X =
80,578,105,156,-74,-218,292,-66,20,-318,170,-235,435,320,51
-452,423,66,273,-116,-155,-66,-304,-152,409,-10,-106,-94,-138,-95
300,298,6,-572,-88,-15,652,-222,232,69,-94,-42,34,123,403
103,100,173,184,16,-32,83,-163,42,-593,-6,-79,393,-21,-257
-189,191,23,229,-252,-70,-463,-571,162,117,-325,-65,312,200,338
-108,-258,2,179,-49,-169,-324,-512,-195,-339,-56,-137,296,70,-495
25,113,47,498,106,498,12,-590,144,-266,40,-70,493,106,-53
Indices start at 1.
row 1 col 1 => 80
row 2 col 12 => -106
row 7 col 4 => 498
row 7 col 2 => 113
row 2 col 2 => 423
row 6 col 15 => -495
row 3 col 13 => 34
row 1 col 9 => 20
row 6 col 5 => -49
row 6 col 4 => 179
row 2 col 5 => -116
row 4 col 1 => 103
row 5 col 12 => -65
row 3 col 3 => 6
row 6 col 6 => -169
row 2 col 8 => -304
row 3 col 6 => -15
row 4 col 2 => 100
row 1 col 2 => 578
row 5 col 9 => 162
row 5 col 13 => 312
row 2 col 13 => -94
row 3 col 2 => 298
row 1 col 15 => 51
row 7 col 7 => 12
row 7 col 15 => -53
row 4 col 4 => 184
row 5 col 6 => -70
row 7 col 6 => 498
row 4 col 7 => 83
row 1 col 11 => 170
row 6 col 2 => -258
row 4 col 10 => -593
row 2 col 6 => -155

M =
-99,-132,147,-262,133,186,-35,46,-169,462,-130,4,-90,-6
-65,-53,45,-169,81,94,-95,-146,112,447,-134,-166,-246,33
143,-229,-557,588,-428,-182,-73,-306,-372,-338,-194,-402,-293,170
-47,-450,47,-5,38,129,-125,93,-134,415,-172,-264,-390,21
-25,-55,-164,98,-161,4,-4,-379,20,54,-246,-229,-371,67
69,142,-51,-29,32,16,13,28,-100,201,141,104,261,59
-28,-229,-76,21,-65,126,-98,-196,-125,462,-278,-291,-385,57
14,257,44,-179,83,-74,21,133,-8,44,193,194,350,-28
111,-237,-436,413,-368,-78,-70,-365,-223,-163,-197,-333,-367,86
-79,-54,110,-56,81,64,-87,200,207,-29,110,91,126,-98
-20,-330,-111,109,-106,130,-121,-113,-298,277,-331,-336,-355,20
-89,5,394,-408,336,104,-10,326,87,430,184,316,236,-130
Rows and columns are counted from 1.
(1, 1): -99
(7, 11): -278
(4, 12): -264
(4, 2): -450
(12, 11): 184
(8, 2): 257
(10, 7): -87
(9, 9): -223
(4, 7): -125
(11, 12): -336
(10, 1): -79
(12, 10): 430
(12, 5): 336
(5, 1): -25
(5, 11): -246
(7, 1): -28
(3, 11): -194
(6, 3): -51
(12, 3): 394
(1, 8): 46
(2, 9): 112
(9, 12): -333
(7, 6): 126
(11, 7): -121
(4, 13): -390
(1, 12): 4
(8, 3): 44
(9, 14): 86
(8, 9): -8
(6, 10): 201
(2, 14): 33
(9, 3): -436
(12, 6): 104

m = ((90, 53, 29, 66, 81, 41, 72, 84, 82), (59, 39, 63, 56, 61, 56, 58, 59, 61), (65, 66, 44, 26, 17, 96, 86, 50, 74), (60, 56, 60, 65, 62, 61, 57, 60, 61), (56, 58, 56, 60, 57, 52, 69, 52, 57), (53, 86, 52, 61, 60, 69, 55, 67, 46))
Rows and columns are counted from 1.
(1, 1) => 90
(4, 5) => 62
(5, 9) => 57
(3, 8) => 50
(2, 6) => 56
(6, 5) => 60
(5, 8) => 52
(6, 2) => 86
(4, 4) => 65
(3, 7) => 86
(3, 9) => 74
(1, 3) => 29
(4, 1) => 60
(2, 3) => 63
(1, 7) => 72
(1, 9) => 82
(6, 1) => 53
(1, 2) => 53
(4, 9) => 61
(2, 5) => 61
(1, 5) => 81
(3, 6) => 96
(5, 1) => 56

a =
 21    1   -4   -6   10   21   26  -20  -17
 -1   -4    1   16   -4   13    2    8  -17
 -5  -22   31    5  -31    9   17  -13   14
  3    0    9   -2   -4    4    2    0   -1
 11   29  -32    1   32   -5  -18   12  -18
 -4  -19   20    0  -11   11   14   -5    8
 12   20  -23    2   26   -5  -13   12   -5
  2    5    7    2    3    3    0    3   -2
-31    5    3    4  -13  -23  -24   26   16
 12   21  -20    4   24   -5  -14   11   -6
-16    6   -1    6   -4   -8  -14    9    8
 18    3   -8   -7    8   22   23  -18  -17
 -6   11    0   -6   -1    3    7   -8    9
 -3   -3    7  -19    5   -4    1  -10    7
Rows and columns are counted from 1.
(1, 1) = 21
(11, 7) = -14
(9, 6) = -23
(2, 3) = 1
(9, 1) = -31
(7, 2) = 20
(10, 4) = 4
(14, 1) = -3
(2, 4) = 16
(2, 5) = -4
(14, 5) = 5
(14, 4) = -19
(10, 7) = -14
(4, 2) = 0
(14, 6) = -4
(11, 3) = -1
(5, 2) = 29
(7, 7) = -13
(1, 3) = -4
(11, 5) = -4
(6, 8) = -5
(7, 4) = 2
(4, 1) = 3
(8, 8) = 3
(5, 6) = -5
(6, 9) = 8
(12, 1) = 18
(13, 2) = 11
(6, 1) = -4
(10, 2) = 21
(1, 8) = -20
(14, 9) = 7
(5, 7) = -18
(12, 2) = 3
(7, 8) = 12
(7, 1) = 12
(2, 2) = -4

grid =
[[6035 5166 4838 7503 2850]
 [4823 5516 8336 4362 6202]
 [4241 4816 7462 4264 7176]
 [4823 4216 6030 5344 5229]
 [4144 4541 7144 2988 6419]]
Rows and columns are counted from 1.
(1, 1): 6035
(4, 4): 5344
(4, 1): 4823
(1, 3): 4838
(1, 5): 2850
(3, 4): 4264
(2, 1): 4823
(1, 4): 7503
(2, 3): 8336
(2, 5): 6202
(3, 2): 4816
(4, 5): 5229
(3, 3): 7462
